Below is a small trained network, with its code and all its weights. Each question gives an input and a target symbol and asks what happens when units are switched off, that is, made to give their printed mean instead of their output.

import numpy as np


def w(rows, s, z=0):
    codes = np.array(rows[::2]) - 128.0
    scale = np.full(codes.shape[1], s)
    scale[-1] = z or s
    return codes * scale


def norm(h):
    return h / np.sqrt((h * h).mean(-1, keepdims=True) + 1e-5)


def f(y):
    return y / 2 * (1 + np.tanh(0.7978845608 * (y + 0.044715 * y**3)))


def softmax(a):
    e = np.exp(a - a.max(-1, keepdims=True))
    return e / e.sum(-1, keepdims=True)


def log_softmax(a):
    a = a - a.max(-1, keepdims=True)
    return a - np.log(np.exp(a).sum(-1, keepdims=True))


def net(x, mask):
    ids = ['ΞΠΣαβγεηθλμτφω'.index(c) for c in x.split()]
    T = len(ids)
    res = E[ids] + P[:T]
    u = 0
    for l in range(2):
        r = norm(res)
        for j in range(3):
            rows = slice(3 * j, 3 * j + 3)
            q, k, v = (r @ M[l][rows].T for M in (Q, K, V))
            z = softmax(np.where(np.tri(T) > 0, q @ k.T / 3**0.5, -1e9)) @ v
            o = O[l][rows]
            res = res + np.where(mask[u + j], z, o[:, -1]) @ o[:, :-1]
        u += 3
        y = f(norm(res) @ A[l][:, :-1].T + A[l][:, -1])
        res = res + np.where(mask[u : u + 12], y, B[l][:, -1]) @ B[l][:, :-1]
        u += 12
    return log_softmax(norm(res)[-1] @ U[:, :-1].T + U[:, -1])


Q, K, V, O, A, B = {}, {}, {}, {}, {}, {}
E = w([
[116,124,190],'Ξ',
[112,153,115],'Π',
[117,174,99],'Σ',
[120,183,121],'α',
[157,118,127],'β',
[182,178,142],'γ',
[93,72,155],'ε',
[165,207,168],'η',
[155,5,79],'θ',
[115,100,55],'λ',
[113,145,115],'μ',
[143,154,120],'τ',
[144,129,148],'φ',
[88,138,94],'ω',
],0.022)
P = w([
[153,3,211],'0',
[205,186,38],'1',
[204,185,38],'2',
[203,185,29],'3',
[201,179,46],'4',
[193,190,38],'5',
],0.0037)
Q[0] = w([
[132,103,131],'0.h0',
[101,60,110],'0.h0',
[159,84,116],'0.h0',
[44,83,94],'0.h1',
[78,169,91],'0.h1',
[113,128,144],'0.h1',
[103,3,111],'0.h2',
[234,84,197],'0.h2',
[25,126,235],'0.h2',
],0.022)
K[0] = w([
[125,158,166],'0.h0',
[145,163,159],'0.h0',
[92,152,149],'0.h0',
[135,24,191],'0.h1',
[144,129,70],'0.h1',
[99,132,129],'0.h1',
[127,5,128],'0.h2',
[224,75,190],'0.h2',
[36,108,225],'0.h2',
],0.025)
V[0] = w([
[91,120,128],'0.h0',
[126,113,121],'0.h0',
[147,154,146],'0.h0',
[132,116,120],'0.h1',
[147,103,127],'0.h1',
[139,110,145],'0.h1',
[104,126,106],'0.h2',
[2,108,101],'0.h2',
[77,119,128],'0.h2',
],0.0064)
O[0] = w([
[120,163,110,111],'0.h0',
[120,125,116,133],'0.h0',
[131,110,151,147],'0.h0',
[130,120,125,121],'0.h1',
[147,105,124,152],'0.h1',
[140,109,142,178],'0.h1',
[99,163,112,71],'0.h2',
[1,212,101,3],'0.h2',
[87,147,128,99],'0.h2',
],0.0076,0.0013)
A[0] = w([
[135,114,103,169],'0.n0',
[115,122,121,89],'0.n1',
[124,135,141,104],'0.n2',
[117,129,89,58],'0.n3',
[111,129,149,73],'0.n4',
[104,203,128,147],'0.n5',
[127,54,139,104],'0.n6',
[57,5,46,108],'0.n7',
[117,128,134,74],'0.n8',
[32,110,177,3],'0.n9',
[82,56,206,79],'0.n10',
[122,171,230,37],'0.n11',
],0.019,0.0046)
B[0] = w([
[159,107,147,142],'0.n0',
[125,152,119,122],'0.n1',
[119,135,129,128],'0.n2',
[159,140,114,131],'0.n3',
[102,159,128,130],'0.n4',
[163,72,159,145],'0.n5',
[128,72,160,179],'0.n6',
[160,145,5,235],'0.n7',
[117,149,124,120],'0.n8',
[77,68,160,185],'0.n9',
[40,159,89,254],'0.n10',
[96,161,187,222],'0.n11',
],0.032,0.0096)
Q[1] = w([
[108,197,167],'1.h0',
[91,2,199],'1.h0',
[77,99,99],'1.h0',
[119,214,123],'1.h1',
[128,117,90],'1.h1',
[133,92,149],'1.h1',
[164,206,27],'1.h2',
[134,29,104],'1.h2',
[55,91,96],'1.h2',
],0.035)
K[1] = w([
[153,220,150],'1.h0',
[34,32,182],'1.h0',
[79,143,87],'1.h0',
[171,203,92],'1.h1',
[113,157,112],'1.h1',
[113,76,153],'1.h1',
[197,151,18],'1.h2',
[97,2,130],'1.h2',
[47,136,74],'1.h2',
],0.03)
V[1] = w([
[115,104,93],'1.h0',
[86,93,66],'1.h0',
[149,2,18],'1.h0',
[174,151,123],'1.h1',
[121,134,131],'1.h1',
[69,96,132],'1.h1',
[45,202,220],'1.h2',
[65,81,57],'1.h2',
[182,189,218],'1.h2',
],0.017)
O[1] = w([
[105,128,101,172],'1.h0',
[81,126,72,244],'1.h0',
[27,20,80,142],'1.h0',
[160,100,114,69],'1.h1',
[127,128,116,128],'1.h1',
[88,165,150,207],'1.h1',
[128,250,73,174],'1.h2',
[79,145,222,253],'1.h2',
[183,131,18,2],'1.h2',
],0.018,0.0045)
A[1] = w([
[115,175,131,92],'1.n0',
[130,104,94,143],'1.n1',
[66,153,5,84],'1.n2',
[118,157,105,86],'1.n3',
[123,143,112,109],'1.n4',
[90,206,179,2],'1.n5',
[41,120,162,171],'1.n6',
[155,193,88,111],'1.n7',
[121,140,110,145],'1.n8',
[60,141,97,124],'1.n9',
[113,171,139,59],'1.n10',
[160,101,85,212],'1.n11',
],0.028,0.008)
B[1] = w([
[126,119,170,180],'1.n0',
[122,106,161,167],'1.n1',
[213,139,56,202],'1.n2',
[112,112,134,144],'1.n3',
[126,122,135,132],'1.n4',
[76,113,254,222],'1.n5',
[94,211,90,245],'1.n6',
[59,164,95,195],'1.n7',
[132,129,144,143],'1.n8',
[159,155,180,208],'1.n9',
[121,124,170,168],'1.n10',
[135,171,189,192],'1.n11',
],0.049,0.013)
U = w([
[96,197,210,91],'Ξ',
[136,106,137,138],'Π',
[118,139,112,109],'Σ',
[129,76,138,187],'α',
[143,106,136,163],'β',
[240,169,188,87],'γ',
[94,170,41,157],'ε',
[208,240,109,58],'η',
[107,44,58,141],'θ',
[205,111,78,250],'λ',
[144,99,137,168],'μ',
[126,83,159,156],'τ',
[137,117,132,132],'φ',
[2,66,124,1],'ω',
],0.022,0.0075)

Each question gives the input, a string of symbols that net reads in full, and the target symbol t.
The units are the heads (3 rows each of Q, K, V and O) and the neurons (one row each of A and B). Each row of codes is followed by its name. A weight is (code - 128) times the scale printed after its matrix; where a second scale follows, it is the last column's (O, A, B and U).
mask holds one flag per unit, layer by layer, with each layer's heads first. A switched-off unit (its flag False) gives its mean, the last column of its rows in O or B, instead of its output. The means were averaged over made-up inputs and are rounded, as every weight is.
A unit's drop is (log p(t) with every unit on - log p(t) with that unit switched off) / (log p(t) with every unit on - log p(t) with every unit switched off).
The circuit of an input: a set's keep is (log p(t) with only the set's units on - log p(t) with every unit switched off) / (log p(t) with every unit on - log p(t) with every unit switched off). Starting from the 12 units with the biggest drops (on a tie, the unit counted first), units are removed one at a time, each time the one whose removal leaves the highest keep (on an exact tie, the one counted first), for as long as the keep stays at least 0.8.
circuit, biggest first: the units of the circuit, biggest drop first
top k neurons: the k neurons with the biggest drops, biggest first
top k neurons in layer l: the k neurons of layer l with the biggest drops, biggest first
drop when u is switched off: that unit's drop, to one decimal
input Ξ Ξ Σ, target γ: top 2 neurons -> 0.n7; 0.n10
input γ Ξ λ γ, target γ: top neuron in layer 0 -> 0.n10
input ω Ξ ε Ξ β φ, target θ: top 2 neurons in layer 0 -> 0.n10; 0.n11
input β η α, target ω: circuit, biggest first -> 0.n5; 1.h0
input α Ξ β, target η: circuit, biggest first -> 0.n7; 0.n10; 1.h2; 0.n9
input α φ Ξ ε β, target η: circuit, biggest first -> 0.n7; 0.n10; 1.h2; 1.n5
input ω Ξ Π Ξ β, target θ: top 3 neurons -> 0.n10; 0.n11; 0.n5
input Ξ ε ω, target ω: circuit, biggest first -> 0.n10; 1.h0
input β τ ε β, target ω: circuit, biggest first -> 1.h0; 0.n10
input Ξ ε Ξ α φ, target γ: top 4 neurons -> 0.n7; 0.n10; 0.n11; 0.n9
input Π β β β θ β, target ε: top 4 neurons -> 0.n5; 0.n11; 0.n9; 0.n7
input Ξ ω ω ω Ξ β, target γ: top 3 neurons -> 0.n7; 0.n10; 0.n11
input α ε Ξ Σ, target η: top 3 neurons -> 0.n7; 0.n10; 0.n5
input α φ φ, target η: top 3 neurons -> 0.n7; 0.n5; 0.n10
input θ ε ε η θ, target θ: top 2 neurons in layer 0 -> 0.n7; 0.n6
input Ξ ω α, target γ: top 3 neurons -> 0.n7; 0.n10; 0.n11
input ε Σ Ξ Ξ η γ, target γ: top 2 neurons in layer 0 -> 0.n10; 0.n11
input θ α μ Ξ ε λ, target λ: top 2 neurons -> 0.n7; 0.n5
input Ξ β Ξ γ α, target γ: top 3 neurons -> 0.n7; 0.n10; 0.n9
input Ξ ε Ξ Ξ η φ, target γ: top 4 neurons -> 0.n7; 0.n10; 0.n11; 0.n6
input ε Ξ θ η, target η: top neuron -> 0.n7
input Ξ Ξ α Σ, target γ: top 3 neurons -> 0.n7; 0.n10; 0.n9
input Ξ Ξ ε Ξ Ξ θ, target θ: top 3 neurons in layer 0 -> 0.n7; 0.n6; 0.n10
input α ε λ λ Π, target η: top 3 neurons in layer 0 -> 0.n7; 0.n10; 0.n5
input ω μ β, target θ: drop when 0.n10 is switched off -> 0.6
